Below are the code and all the weights of a small trained network. Each question names an input and a class and asks about switching units off, where a switched-off unit gives its printed mean instead of its output.

import numpy as np


def w(rows, s, z=0):
    codes = np.array(rows[::2]) - 128.0
    scale = np.full(codes.shape[1], s)
    scale[-1] = z or s
    return codes * scale


def f(y):
    return np.maximum(y, 0)


def log_softmax(a):
    a = a - a.max(-1, keepdims=True)
    return a - np.log(np.exp(a).sum(-1, keepdims=True))


def net(x, mask):
    res = np.array(x, float).reshape(1, 7) / 4 @ E
    y = f(res @ A[0][:, :-1].T + A[0][:, -1])
    res = res + np.where(mask, y, B[0][:, -1]) @ B[0][:, :-1]
    return log_softmax(res[-1] @ U[:, :-1].T + U[:, -1])


A, B = {}, {}
E = w([
[71,140,171,197,131,255,94],'x0',
[19,139,95,31,139,126,82],'x1',
[150,186,180,133,116,153,53],'x2',
[113,171,190,185,52,9,97],'x3',
[99,197,92,135,78,134,190],'x4',
[152,93,66,82,36,112,112],'x5',
[190,184,132,142,117,157,131],'x6',
],0.0086)
A[0] = w([
[86,123,137,114,76,255,89,92],'neuron 0',
[146,186,192,122,177,125,113,128],'neuron 1',
[199,127,133,117,219,129,177,188],'neuron 2',
[99,134,79,144,133,229,83,144],'neuron 3',
[147,136,162,211,66,114,169,95],'neuron 4',
[116,151,68,9,69,99,78,135],'neuron 5',
[112,52,56,66,130,72,126,103],'neuron 6',
[75,115,248,119,253,136,90,139],'neuron 7',
[47,250,112,120,140,104,160,155],'neuron 8',
[108,131,144,187,189,160,218,254],'neuron 9',
[72,80,99,115,106,76,200,201],'neuron 10',
[180,82,161,169,102,146,135,136],'neuron 11',
[104,141,176,180,18,59,84,167],'neuron 12',
[113,143,232,147,16,73,119,148],'neuron 13',
[140,24,84,47,84,38,178,163],'neuron 14',
[172,157,138,126,83,114,45,156],'neuron 15',
],0.0093,0.0078)
B[0] = w([
[28,162,166,85,181,191,117,180],'neuron 0',
[87,119,127,139,167,112,83,168],'neuron 1',
[159,87,133,117,91,182,94,193],'neuron 2',
[76,129,182,124,138,213,112,185],'neuron 3',
[106,152,109,186,122,67,114,182],'neuron 4',
[92,91,79,109,92,96,208,220],'neuron 5',
[74,180,56,75,158,109,138,207],'neuron 6',
[143,80,96,74,209,164,2,201],'neuron 7',
[176,69,163,222,63,102,73,199],'neuron 8',
[197,62,161,145,87,169,55,224],'neuron 9',
[167,123,74,124,136,166,89,223],'neuron 10',
[164,59,124,178,123,89,106,169],'neuron 11',
[149,119,99,123,86,42,162,232],'neuron 12',
[168,188,124,183,65,42,167,222],'neuron 13',
[78,143,57,90,186,133,89,250],'neuron 14',
[115,86,130,196,100,112,160,179],'neuron 15',
],0.0086,0.013)
U = w([
[120,136,113,120,191,165,71,180],'0',
[195,92,151,156,85,160,126,253],'1',
[155,209,169,120,161,106,180,25],'2',
[137,194,188,158,120,140,140,41],'3',
[118,159,65,90,126,91,183,92],'4',
[66,191,166,122,127,164,167,115],'5',
[165,156,137,178,83,9,125,168],'6',
[126,187,196,164,129,94,163,18],'7',
],0.012,0.004)

Each question gives the input, the list of numbers given to net, and the class t.
The units are the neurons (one row each of A and B). Each row of codes is followed by its name. A weight is (code - 128) times the scale printed after its matrix; where a second scale follows, it is the last column's (A, B and U).
mask holds one flag per neuron, in row order. A switched-off neuron (its flag False) gives its mean, the last column of its row in B, instead of its output. The means were averaged over made-up inputs and are rounded, as every weight is.
A unit's drop is (log p(t) with every unit on - log p(t) with that unit switched off) / (log p(t) with every unit on - log p(t) with every unit switched off).
The circuit of an input: a set's keep is (log p(t) with only the set's units on - log p(t) with every unit switched off) / (log p(t) with every unit on - log p(t) with every unit switched off). Starting from the 12 units with the biggest drops (on a tie, the unit counted first), units are removed one at a time, each time the one whose removal leaves the highest keep (on an exact tie, the one counted first), for as long as the keep stays at least 0.8.
circuit, biggest first: the units of the circuit, biggest drop first
most important unit: the unit with the biggest drop
top k neurons: the k neurons with the biggest drops, biggest first
drop of u: that unit's drop, to one decimal
input [-8,3,7,0,1,-5,-8], class 0: circuit, biggest first -> (neuron 7)
input [3,-6,7,-1,0,6,6], class 6: circuit, biggest first -> (neuron 4; neuron 9)
input [-3,-1,-1,2,0,-2,-8], class 4: top 2 neurons -> (neuron 8; neuron 3)
input [-2,6,0,-2,7,-7,-5], class 1: circuit, biggest first -> (neuron 8; neuron 9)
input [8,5,-2,5,5,1,1], class 6: top 2 neurons -> (neuron 8; neuron 12)
input [8,-7,8,-1,-8,3,-6], class 0: top 2 neurons -> (neuron 7; neuron 0)
input [5,7,-6,6,-8,4,2], class 4: top 2 neurons -> (neuron 8; neuron 9)
input [8,1,3,3,3,3,2], class 3: top 2 neurons -> (neuron 0; neuron 3)
input [-5,0,5,-7,4,-3,-3], class 1: circuit, biggest first -> (neuron 14; neuron 2)
input [-8,-4,5,-6,5,-7,-8], class 1: top 3 neurons -> (neuron 9; neuron 2; neuron 0)
input [-6,7,-1,6,0,-3,-8], class 4: top 2 neurons -> (neuron 14; neuron 6)
input [5,-1,2,-2,6,0,8], class 5: top 3 neurons -> (neuron 0; neuron 7; neuron 3)
input [-5,-1,-6,-2,1,-2,8], class 1: top 3 neurons -> (neuron 7; neuron 2; neuron 0)
input [8,-2,1,3,7,-5,-1], class 1: top 2 neurons -> (neuron 9; neuron 8)
input [0,-5,-1,1,-4,-1,-6], class 1: most important unit -> neuron 6
input [-5,1,-7,1,1,-4,2], class 0: drop of neuron 12 -> 0.2
input [5,3,0,0,-3,6,6], class 5: drop of neuron 7 -> 0.1
input [-1,-7,-8,0,4,-6,-8], class 1: drop of neuron 9 -> 0.2
input [-5,1,8,1,-4,4,-7], class 4: drop of neuron 14 -> 0.2
input [-8,0,-5,4,-6,-1,2], class 4: top neuron -> (neuron 14)
